Here is a tiny trained network, its code and every weight. The questions are about switching its units off for an input and a target symbol, where a switched-off unit gives its printed mean instead of its output.

import numpy as np


def w(rows, s, z=0):
    codes = np.array(rows[::2]) - 128.0
    scale = np.full(codes.shape[1], s)
    scale[-1] = z or s
    return codes * scale


def norm(h):
    return h / np.sqrt((h * h).mean(-1, keepdims=True) + 1e-5)


def f(y):
    return np.maximum(y, 0)


def softmax(a):
    e = np.exp(a - a.max(-1, keepdims=True))
    return e / e.sum(-1, keepdims=True)


def log_softmax(a):
    a = a - a.max(-1, keepdims=True)
    return a - np.log(np.exp(a).sum(-1, keepdims=True))


def net(x, mask):
    ids = ['ΛΣΨαβδεζηθμξτω'.index(c) for c in x.split()]
    T = len(ids)
    res = E[ids] + P[:T]
    r = norm(res)
    for j in range(3):
        rows = slice(3 * j, 3 * j + 3)
        q, k, v = (r @ M[0][rows].T for M in (Q, K, V))
        z = softmax(np.where(np.tri(T) > 0, q @ k.T / 3**0.5, -1e9)) @ v
        o = O[0][rows]
        res = res + np.where(mask[j], z, o[:, -1]) @ o[:, :-1]
    y = f(norm(res) @ A[0][:, :-1].T + A[0][:, -1])
    res = res + np.where(mask[3:7], y, B[0][:, -1]) @ B[0][:, :-1]
    return log_softmax(norm(res)[-1] @ U[:, :-1].T + U[:, -1])


Q, K, V, O, A, B = {}, {}, {}, {}, {}, {}
E = w([
[101,92,127,165,156],'Λ',
[107,159,107,138,146],'Σ',
[89,157,182,67,140],'Ψ',
[212,96,223,117,122],'α',
[148,122,143,139,147],'β',
[88,134,183,158,113],'δ',
[114,97,34,168,127],'ε',
[147,156,120,143,102],'ζ',
[162,154,113,157,113],'η',
[136,116,133,132,144],'θ',
[143,88,131,141,106],'μ',
[127,93,94,78,172],'ξ',
[118,151,83,106,205],'τ',
[109,5,181,133,64],'ω',
],0.027)
P = w([
[254,80,203,75,174],'0',
[181,134,138,83,201],'1',
[155,138,113,80,185],'2',
[144,126,98,76,160],'3',
[137,120,90,90,132],'4',
[119,119,72,104,103],'5',
[163,121,121,73,135],'6',
],0.006)
Q[0] = w([
[152,184,110,84,79],'H0',
[178,6,87,124,178],'H0',
[137,162,89,143,214],'H0',
[142,61,135,186,241],'H1',
[200,118,160,46,64],'H1',
[121,74,164,130,23],'H1',
[175,99,88,111,193],'H2',
[209,68,175,94,91],'H2',
[79,160,204,54,1],'H2',
],0.01)
K[0] = w([
[120,78,127,184,207],'H0',
[77,86,87,92,59],'H0',
[21,208,39,128,141],'H0',
[4,166,109,124,98],'H1',
[208,88,114,156,35],'H1',
[196,106,204,115,70],'H1',
[83,108,74,220,100],'H2',
[149,49,184,179,57],'H2',
[172,87,214,44,194],'H2',
],0.011)
V[0] = w([
[106,136,83,18,249],'H0',
[90,152,210,127,173],'H0',
[130,249,110,254,159],'H0',
[94,117,131,227,218],'H1',
[134,176,192,92,32],'H1',
[181,177,8,107,187],'H1',
[63,146,114,223,195],'H2',
[92,39,184,177,155],'H2',
[123,63,98,116,95],'H2',
],0.0056)
O[0] = w([
[99,143,113,36,150,206],'H0',
[88,184,200,105,128,139],'H0',
[96,115,132,116,2,18],'H0',
[178,54,184,174,68,239],'H1',
[93,238,155,142,208,6],'H1',
[171,101,122,101,160,126],'H1',
[71,49,163,114,70,149],'H2',
[57,143,125,177,216,223],'H2',
[91,124,38,111,109,144],'H2',
],0.0062,0.0025)
A[0] = w([
[2,90,80,134,109,197],'N0',
[147,69,49,130,136,4],'N1',
[250,237,121,164,95,82],'N2',
[38,157,251,155,84,59],'N3',
],0.0081,0.0022)
B[0] = w([
[169,33,179,116,100,236],'N0',
[128,208,145,155,185,197],'N1',
[122,254,109,106,27,253],'N2',
[37,230,66,216,101,204],'N3',
],0.009,0.0044)
U = w([
[102,65,192,143,120,208],'Λ',
[131,85,140,22,59,19],'Σ',
[49,145,170,51,164,133],'Ψ',
[141,125,129,121,140,106],'α',
[192,149,232,135,132,43],'β',
[81,162,138,196,134,92],'δ',
[151,89,2,134,108,45],'ε',
[168,156,86,126,54,252],'ζ',
[172,114,122,120,103,101],'η',
[153,123,139,110,158,105],'θ',
[140,128,104,122,143,95],'μ',
[107,101,66,26,174,139],'ξ',
[141,113,128,97,128,64],'τ',
[165,137,76,199,181,109],'ω',
],0.016,0.0047)

Each question gives the input, a string of symbols that net reads in full, and the target symbol t.
The units are the heads (3 rows each of Q, K, V and O) and the neurons (one row each of A and B). Each row of codes is followed by its name. A weight is (code - 128) times the scale printed after its matrix; where a second scale follows, it is the last column's (O, A, B and U).
mask holds one flag per unit, heads first, then neurons. A switched-off unit (its flag False) gives its mean, the last column of its rows in O or B, instead of its output. The means were averaged over made-up inputs and are rounded, as every weight is.
A unit's drop is (log p(t) with every unit on - log p(t) with that unit switched off) / (log p(t) with every unit on - log p(t) with every unit switched off).
The circuit of an input: a set's keep is (log p(t) with only the set's units on - log p(t) with every unit switched off) / (log p(t) with every unit on - log p(t) with every unit switched off). Starting from all 7 units, units are removed one at a time, each time the one whose removal leaves the highest keep (on an exact tie, the one counted first), for as long as the keep stays at least 0.8.
circuit, biggest first: the units of the circuit, biggest drop first
most important unit: the unit with the biggest drop
which heads matter: for each layer, one digit per head in row order, 1 if its drop is at least 0.15 and else 0, layers parted by /
drop when u is switched off: that unit's drop, to one decimal
input α Σ θ, target Σ: most important unit : H0
input η ω ζ Λ ξ Λ Σ, target Σ: which heads matter : 100
input ω Ψ Λ Λ ζ Λ β, target Λ: which heads matter : 001
input ξ δ β, target δ: which heads matter : 011
input α ω ζ Λ δ ζ θ, target ζ: which heads matter : 111
input ξ Ψ β, target Ψ: which heads matter : 110
input Σ ζ ζ ω θ ω θ, target ω: which heads matter : 100
input Λ Λ ξ ζ ω τ Σ, target Σ: which heads matter : 100
input ζ δ ω α μ ζ β, target ζ: which heads matter : 101
input α Λ ω ω Λ β, target Λ: which heads matter : 011
input α Ψ θ, target Ψ: drop when H0 is switched off : 0.3
input α θ Σ β, target Σ: drop when H0 is switched off : 0.3
input η α μ, target ω: drop when N2 is switched off : 0.0
input Λ Σ θ Λ β Λ θ, target Λ: circuit, biggest first : H2
